Below are the code and all the weights of a small trained network. Each question names an input and a target symbol and asks about switching units off, where a switched-off unit gives its printed mean instead of its output.

import numpy as np


def w(rows, s, z=0):
    codes = np.array(rows[::2]) - 128.0
    scale = np.full(codes.shape[1], s)
    scale[-1] = z or s
    return codes * scale


def f(y):
    return y / 2 * (1 + np.tanh(0.7978845608 * (y + 0.044715 * y**3)))


def softmax(a):
    e = np.exp(a - a.max(-1, keepdims=True))
    return e / e.sum(-1, keepdims=True)


def log_softmax(a):
    a = a - a.max(-1, keepdims=True)
    return a - np.log(np.exp(a).sum(-1, keepdims=True))


def net(x, mask):
    ids = ['αγεθλμτ'.index(c) for c in x.split()]
    T = len(ids)
    res = E[ids] + P[:T]
    u = 0
    for l in range(2):
        q, k, v = (res @ M[l].T for M in (Q, K, V))
        z = softmax(np.where(np.tri(T) > 0, q @ k.T / 4**0.5, -1e9)) @ v
        res = res + np.where(mask[u], z, O[l][:, -1]) @ O[l][:, :-1]
        u += 1
        y = f(res @ A[l][:, :-1].T + A[l][:, -1])
        res = res + np.where(mask[u : u + 4], y, B[l][:, -1]) @ B[l][:, :-1]
        u += 4
    return log_softmax(res[-1] @ U[:, :-1].T + U[:, -1])


Q, K, V, O, A, B = {}, {}, {}, {}, {}, {}
E = w([
[177,101,44,202],'α',
[217,174,100,161],'γ',
[147,116,23,146],'ε',
[118,235,31,252],'θ',
[82,46,11,166],'λ',
[96,165,81,30],'μ',
[141,121,26,128],'τ',
],0.017)
P = w([
[208,95,3,23],'0',
[136,97,139,61],'1',
[121,102,174,104],'2',
[118,91,203,125],'3',
[113,88,224,137],'4',
[111,73,239,142],'5',
[109,79,254,155],'6',
],0.0074)
Q[0] = w([
[3,123,113,65],'0.h0',
[51,102,206,141],'0.h0',
[225,159,138,132],'0.h0',
[165,202,158,41],'0.h0',
],0.0074)
K[0] = w([
[103,82,125,47],'0.h0',
[82,33,254,154],'0.h0',
[169,167,137,104],'0.h0',
[143,129,230,85],'0.h0',
],0.0055)
V[0] = w([
[2,162,77,161],'0.h0',
[166,230,121,164],'0.h0',
[177,51,191,151],'0.h0',
[119,150,114,51],'0.h0',
],0.0076)
O[0] = w([
[97,170,178,237,192],'0.h0',
[53,91,167,60,178],'0.h0',
[95,216,134,42,3],'0.h0',
[238,128,140,2,91],'0.h0',
],0.008,0.0032)
A[0] = w([
[49,163,208,165,13],'0.n0',
[4,168,61,71,186],'0.n1',
[213,211,129,146,8],'0.n2',
[210,197,134,167,4],'0.n3',
],0.011,0.0038)
B[0] = w([
[184,32,105,223,190],'0.n0',
[226,116,44,103,252],'0.n1',
[205,150,64,2,136],'0.n2',
[137,114,66,86,158],'0.n3',
],0.0085,0.0014)
Q[1] = w([
[94,146,2,200],'1.h0',
[3,106,111,81],'1.h0',
[169,92,13,228],'1.h0',
[146,120,219,138],'1.h0',
],0.013)
K[1] = w([
[60,202,55,253],'1.h0',
[31,121,124,91],'1.h0',
[164,140,111,241],'1.h0',
[185,189,254,100],'1.h0',
],0.008)
V[1] = w([
[136,191,118,93],'1.h0',
[106,246,153,181],'1.h0',
[120,66,149,141],'1.h0',
[171,78,186,135],'1.h0',
],0.014)
O[1] = w([
[85,76,78,172,2],'1.h0',
[67,109,104,87,51],'1.h0',
[253,117,92,101,160],'1.h0',
[137,170,131,146,60],'1.h0',
],0.011,0.0079)
A[1] = w([
[143,9,141,189,76],'1.n0',
[188,137,140,102,2],'1.n1',
[113,142,197,171,76],'1.n2',
[143,93,112,134,73],'1.n3',
],0.014,0.007)
B[1] = w([
[101,174,170,70,254],'1.n0',
[33,124,64,85,205],'1.n1',
[8,118,50,68,121],'1.n2',
[90,185,126,92,155],'1.n3',
],0.011,0.0083)
U = w([
[90,201,177,107,100],'α',
[214,132,255,212,254],'γ',
[104,113,112,121,83],'ε',
[48,168,65,236,148],'θ',
[60,171,79,99,55],'λ',
[182,162,62,51,149],'μ',
[107,93,96,132,75],'τ',
],0.0097,0.0063)

Each question gives the input, a string of symbols that net reads in full, and the target symbol t.
The units are the heads (4 rows each of Q, K, V and O) and the neurons (one row each of A and B). Each row of codes is followed by its name. A weight is (code - 128) times the scale printed after its matrix; where a second scale follows, it is the last column's (O, A, B and U).
mask holds one flag per unit, layer by layer, with each layer's heads first. A switched-off unit (its flag False) gives its mean, the last column of its rows in O or B, instead of its output. The means were averaged over made-up inputs and are rounded, as every weight is.
A unit's drop is (log p(t) with every unit on - log p(t) with that unit switched off) / (log p(t) with every unit on - log p(t) with every unit switched off).
The circuit of an input: a set's keep is (log p(t) with only the set's units on - log p(t) with every unit switched off) / (log p(t) with every unit on - log p(t) with every unit switched off). Starting from all 10 units, units are removed one at a time, each time the one whose removal leaves the highest keep (on an exact tie, the one counted first), for as long as the keep stays at least 0.8.
circuit, biggest first: the units of the circuit, biggest drop first
k most important neurons: the k neurons with the biggest drops, biggest first
k most important neurons of layer l: the k neurons of layer l with the biggest drops, biggest first
drop when u is switched off: that unit's drop, to one decimal
input α α γ, target μ: circuit, biggest first => (0.n2)
input θ α α, target α: circuit, biggest first => (1.n0; 0.h0)
input μ ε μ μ α, target μ: circuit, biggest first => (1.n1; 1.h0)
input ε α μ α μ γ, target μ: circuit, biggest first => (0.n3; 0.n2)
input α α μ λ λ, target γ: 2 most important neurons of layer 1 => (1.n1; 1.n2)
input θ α α γ γ λ, target λ: circuit, biggest first => (1.h0; 1.n0)
input λ τ λ λ ε α, target μ: circuit, biggest first => (1.h0; 1.n1)
input μ α λ ε μ, target γ: circuit, biggest first => (0.h0; 1.h0)
input μ τ μ, target γ: circuit, biggest first => (1.h0; 0.h0)
input λ μ λ θ α, target α: 2 most important neurons => (1.n0; 0.n2)
input γ α α λ, target μ: circuit, biggest first => (0.n1; 1.h0)
input τ γ γ λ, target μ: circuit, biggest first => (1.h0; 1.n1)
input λ θ τ ε α λ θ, target γ: 3 most important neurons => (0.n0; 1.n1; 0.n3)
input μ γ λ θ θ, target γ: most important neuron => (0.n0)
input α α λ λ λ ε ε, target γ: 2 most important neurons => (0.n1; 0.n0)
input γ γ θ α ε λ, target λ: 2 most important neurons => (1.n0; 1.n3)
input γ α ε τ ε, target γ: drop when 1.h0 is switched off => 0.4
input τ λ τ μ α τ, target γ: drop when 1.n2 is switched off => 0.1
input α α ε λ λ, target γ: drop when 1.n1 is switched off => 0.2
